Below are the code and all the weights of a small trained network. Each question names an input and a class and asks about switching units off, where a switched-off unit gives its printed mean instead of its output.

import numpy as np


def w(rows, s, z=0):
    codes = np.array(rows[::2]) - 128.0
    scale = np.full(codes.shape[1], s)
    scale[-1] = z or s
    return codes * scale


def norm(h):
    return h / np.sqrt((h * h).mean(-1, keepdims=True) + 1e-5)


def f(y):
    return y / 2 * (1 + np.tanh(0.7978845608 * (y + 0.044715 * y**3)))


def log_softmax(a):
    a = a - a.max(-1, keepdims=True)
    return a - np.log(np.exp(a).sum(-1, keepdims=True))


def net(x, mask):
    res = np.array(x, float).reshape(1, 4) / 4 @ E
    u = 0
    for l in range(3):
        y = f(norm(res) @ A[l][:, :-1].T + A[l][:, -1])
        res = res + np.where(mask[u : u + 4], y, B[l][:, -1]) @ B[l][:, :-1]
        u += 4
    return log_softmax(norm(res)[-1] @ U[:, :-1].T + U[:, -1])


A, B = {}, {}
E = w([
[83,69,97,245,84,169,239,46,138],'x0',
[145,173,192,197,149,87,161,209,163],'x1',
[224,120,51,146,33,203,125,215,24],'x2',
[194,28,108,64,253,193,165,149,189],'x3',
],0.0061)
A[0] = w([
[67,189,184,135,34,153,42,153,69,49],'L0N0',
[187,129,78,165,55,187,134,178,77,64],'L0N1',
[214,164,135,40,143,17,25,171,45,38],'L0N2',
[254,103,70,166,100,185,38,202,88,4],'L0N3',
],0.006,0.0038)
B[0] = w([
[136,129,87,78,90,121,250,142,172,210],'L0N0',
[86,124,151,147,194,91,98,145,102,216],'L0N1',
[181,164,149,155,189,154,139,58,58,252],'L0N2',
[100,44,121,133,100,98,78,138,156,221],'L0N3',
],0.012,0.0048)
A[1] = w([
[207,103,71,174,29,172,75,232,77,5],'L1N0',
[202,48,72,64,157,154,130,201,227,29],'L1N1',
[227,73,115,137,175,173,135,143,178,49],'L1N2',
[111,108,138,248,133,254,169,90,95,71],'L1N3',
],0.007,0.0024)
B[1] = w([
[13,118,144,29,229,90,89,145,208,255],'L1N0',
[190,149,20,69,94,56,179,119,210,233],'L1N1',
[118,175,121,102,45,107,254,144,53,232],'L1N2',
[179,185,222,217,190,158,109,86,23,246],'L1N3',
],0.0094,0.0026)
A[2] = w([
[248,209,117,82,143,151,67,150,130,125],'L2N0',
[188,126,97,134,136,145,107,110,65,157],'L2N1',
[84,106,172,110,143,102,101,91,200,32],'L2N2',
[103,141,110,90,16,90,182,147,109,251],'L2N3',
],0.011,0.002)
B[2] = w([
[157,120,172,224,91,255,159,94,84,246],'L2N0',
[57,128,233,156,120,148,110,151,175,218],'L2N1',
[86,28,97,83,136,49,8,233,27,217],'L2N2',
[200,194,54,96,123,86,206,139,238,253],'L2N3',
],0.0078,0.0054)
U = w([
[161,146,192,209,123,254,160,70,66,181],'0',
[169,178,69,100,46,124,222,116,234,205],'1',
[52,60,117,90,143,78,74,183,121,3],'2',
],0.0097,0.0031)

Each question gives the input, the list of numbers given to net, and the class t.
The units are the neurons (one row each of A and B). Each row of codes is followed by its name. A weight is (code - 128) times the scale printed after its matrix; where a second scale follows, it is the last column's (A, B and U).
mask holds one flag per neuron, layer by layer. A switched-off neuron (its flag False) gives its mean, the last column of its row in B, instead of its output. The means were averaged over made-up inputs and are rounded, as every weight is.
A unit's drop is (log p(t) with every unit on - log p(t) with that unit switched off) / (log p(t) with every unit on - log p(t) with every unit switched off).
The circuit of an input: a set's keep is (log p(t) with only the set's units on - log p(t) with every unit switched off) / (log p(t) with every unit on - log p(t) with every unit switched off). Starting from all 12 units, units are removed one at a time, each time the one whose removal leaves the highest keep (on an exact tie, the one counted first), for as long as the keep stays at least 0.8.
units of the circuit, in order: the units of the circuit, biggest drop first
top k neurons: the k neurons with the biggest drops, biggest first
k most important neurons of layer l: the k neurons of layer l with the biggest drops, biggest first
drop of u: that unit's drop, to one decimal
input [3,-6,4,6], class 1: units of the circuit, in order : L1N1
input [4,-6,-7,4], class 2: top 2 neurons : L0N2, L2N2
input [6,-6,8,-6], class 2: top 2 neurons : L1N0, L0N2
input [-1,-8,-2,2], class 1: top 4 neurons : L0N2, L0N1, L1N3, L1N0
input [-3,-8,-6,6], class 1: top 3 neurons : L1N1, L0N1, L0N2
input [5,-4,-7,5], class 2: top 4 neurons : L0N2, L2N2, L0N0, L2N0
input [6,3,7,5], class 2: units of the circuit, in order : L0N2, L1N0
input [4,6,-6,-3], class 2: top 4 neurons : L0N2, L2N2, L2N0, L1N2
input [4,-7,4,6], class 1: top 3 neurons : L0N2, L1N1, L1N2
input [-8,8,-6,-1], class 0: units of the circuit, in order : L2N0, L0N2
input [2,4,-8,-7], class 2: 2 most important neurons of layer 1 : L1N2, L1N1
input [-7,5,8,0], class 2: top 4 neurons : L0N3, L1N0, L1N3, L0N0
input [3,-6,5,-5], class 1: top 2 neurons : L0N0, L0N2
input [3,4,-5,-3], class 2: top 2 neurons : L0N2, L2N2
input [-1,3,5,4], class 2: top 2 neurons : L0N0, L0N1
input [2,5,-6,-5], class 2: top 3 neurons : L2N2, L1N2, L1N1
input [-8,-2,-7,-8], class 0: 2 most important neurons of layer 1 : L1N2, L1N1
input [-5,2,4,3], class 0: top neuron : L0N2
input [-4,5,-3,-4], class 0: 2 most important neurons of layer 0 : L0N2, L0N3
input [5,5,5,-6], class 1: most important neuron of layer 2 : L2N3
input [7,-4,3,-8], class 1: 2 most important neurons of layer 2 : L2N3, L2N0
input [0,7,-4,1], class 2: drop of L0N0 : 0.1
input [-8,-5,0,-6], class 0: drop of L0N2 : 1.7
input [-8,-2,3,5], class 0: drop of L0N2 : 2.3
